Below is a small trained network, with its code and all its weights. Each question gives an input and a target symbol and asks what happens when units are switched off, that is, made to give their printed mean instead of their output.

import numpy as np


def w(rows, s, z=0):
    codes = np.array(rows[::2]) - 128.0
    scale = np.full(codes.shape[1], s)
    scale[-1] = z or s
    return codes * scale


def f(y):
    return y / 2 * (1 + np.tanh(0.7978845608 * (y + 0.044715 * y**3)))


def softmax(a):
    e = np.exp(a - a.max(-1, keepdims=True))
    return e / e.sum(-1, keepdims=True)


def log_softmax(a):
    a = a - a.max(-1, keepdims=True)
    return a - np.log(np.exp(a).sum(-1, keepdims=True))


def net(x, mask):
    ids = ['ΘΠαβδζηλστψ'.index(c) for c in x.split()]
    T = len(ids)
    res = E[ids] + P[:T]
    r = res
    for j in range(3):
        rows = slice(3 * j, 3 * j + 3)
        q, k, v = (r @ M[0][rows].T for M in (Q, K, V))
        z = softmax(np.where(np.tri(T) > 0, q @ k.T / 3**0.5, -1e9)) @ v
        o = O[0][rows]
        res = res + np.where(mask[j], z, o[:, -1]) @ o[:, :-1]
    y = f(res @ A[0][:, :-1].T + A[0][:, -1])
    res = res + np.where(mask[3:7], y, B[0][:, -1]) @ B[0][:, :-1]
    return log_softmax(res[-1] @ U[:, :-1].T + U[:, -1])


Q, K, V, O, A, B = {}, {}, {}, {}, {}, {}
E = w([
[200,70,239],'Θ',
[2,53,70],'Π',
[157,131,65],'α',
[155,135,74],'β',
[57,240,76],'δ',
[152,122,71],'ζ',
[59,186,185],'η',
[155,136,74],'λ',
[153,132,80],'σ',
[213,147,19],'τ',
[155,128,75],'ψ',
],0.019)
P = w([
[66,3,74],'0',
[71,78,69],'1',
[104,133,71],'2',
[128,175,99],'3',
[148,232,131],'4',
[137,146,106],'5',
],0.0058)
Q[0] = w([
[164,139,156],'h1',
[167,169,82],'h1',
[119,177,129],'h1',
[104,143,250],'h2',
[213,72,67],'h2',
[149,71,203],'h2',
[139,194,58],'h3',
[201,161,97],'h3',
[28,169,98],'h3',
],0.014)
K[0] = w([
[202,131,241],'h1',
[128,154,25],'h1',
[55,207,161],'h1',
[90,69,48],'h2',
[118,199,161],'h2',
[10,28,172],'h2',
[169,246,164],'h3',
[225,198,195],'h3',
[15,216,123],'h3',
],0.012)
V[0] = w([
[155,47,102],'h1',
[136,137,127],'h1',
[7,81,131],'h1',
[169,81,143],'h2',
[83,98,156],'h2',
[95,129,128],'h2',
[170,104,173],'h3',
[194,88,82],'h3',
[99,142,184],'h3',
],0.017)
O[0] = w([
[87,82,168,114],'h1',
[156,143,117,126],'h1',
[49,45,119,216],'h1',
[182,41,133,64],'h2',
[160,140,161,77],'h2',
[120,154,138,142],'h2',
[155,66,178,2],'h3',
[207,40,75,104],'h3',
[91,204,253,82],'h3',
],0.0072,0.008)
A[0] = w([
[28,115,180,124],'n1',
[119,135,255,48],'n2',
[86,147,131,1],'n3',
[143,47,94,92],'n4',
],0.011,0.0079)
B[0] = w([
[228,194,179,252],'n1',
[120,53,2,174],'n2',
[181,19,59,170],'n3',
[146,203,169,237],'n4',
],0.0058,0.013)
U = w([
[199,115,220,194],'Θ',
[11,72,125,182],'Π',
[131,123,91,144],'α',
[136,133,105,105],'β',
[69,177,61,5],'δ',
[119,117,102,136],'ζ',
[146,198,234,184],'η',
[139,136,108,115],'λ',
[131,131,109,123],'σ',
[238,188,113,19],'τ',
[129,122,109,149],'ψ',
],0.011,0.012)

Each question gives the input, a string of symbols that net reads in full, and the target symbol t.
The units are the heads (3 rows each of Q, K, V and O) and the neurons (one row each of A and B). Each row of codes is followed by its name. A weight is (code - 128) times the scale printed after its matrix; where a second scale follows, it is the last column's (O, A, B and U).
mask holds one flag per unit, heads first, then neurons. A switched-off unit (its flag False) gives its mean, the last column of its rows in O or B, instead of its output. The means were averaged over made-up inputs and are rounded, as every weight is.
A unit's drop is (log p(t) with every unit on - log p(t) with that unit switched off) / (log p(t) with every unit on - log p(t) with every unit switched off).
The circuit of an input: a set's keep is (log p(t) with only the set's units on - log p(t) with every unit switched off) / (log p(t) with every unit on - log p(t) with every unit switched off). Starting from all 7 units, units are removed one at a time, each time the one whose removal leaves the highest keep (on an exact tie, the one counted first), for as long as the keep stays at least 0.8.
units of the circuit, in order: the units of the circuit, biggest drop first
unit that matters most: the unit with the biggest drop
k most important neurons: the k neurons with the biggest drops, biggest first
which heads matter: for each layer, one digit per head in row order, 1 if its drop is at least 0.15 and else 0, layers parted by /
input Θ Π σ, target Π: unit that matters most : h1
input σ η β Θ α, target Θ: which heads matter : 011
input δ η Π ψ, target Π: units of the circuit, in order : h1, n1
input Θ λ δ ψ, target δ: units of the circuit, in order : h2, n1
input Π α η Π α, target Π: units of the circuit, in order : h1, n1
input η η δ σ, target δ: 2 most important neurons : n1, n4
input τ τ η β, target η: which heads matter : 101
input δ η β, target η: 2 most important neurons : n2, n3
input Θ Θ ψ, target Θ: which heads matter : 011
input Θ Θ β, target Θ: units of the circuit, in order : h3, h2
input Π α δ σ, target δ: units of the circuit, in order : h2, h3
input σ α η η λ, target η: which heads matter : 001
input α α α η η ζ, target η: which heads matter : 001
input δ ζ σ η δ α, target δ: which heads matter : 110
input ζ τ β, target τ: 2 most important neurons : n4, n2
input ψ σ τ σ, target τ: units of the circuit, in order : h1
input Π η λ, target η: 2 most important neurons : n1, n2
input δ δ λ, target δ: units of the circuit, in order : h3, h2
input η Π ζ σ δ ζ, target δ: units of the circuit, in order : h2, h3
input δ λ σ β η σ, target η: units of the circuit, in order : h3
input ψ η α α δ β, target δ: units of the circuit, in order : h2, h3
input τ α η ζ, target η: units of the circuit, in order : h3, h1
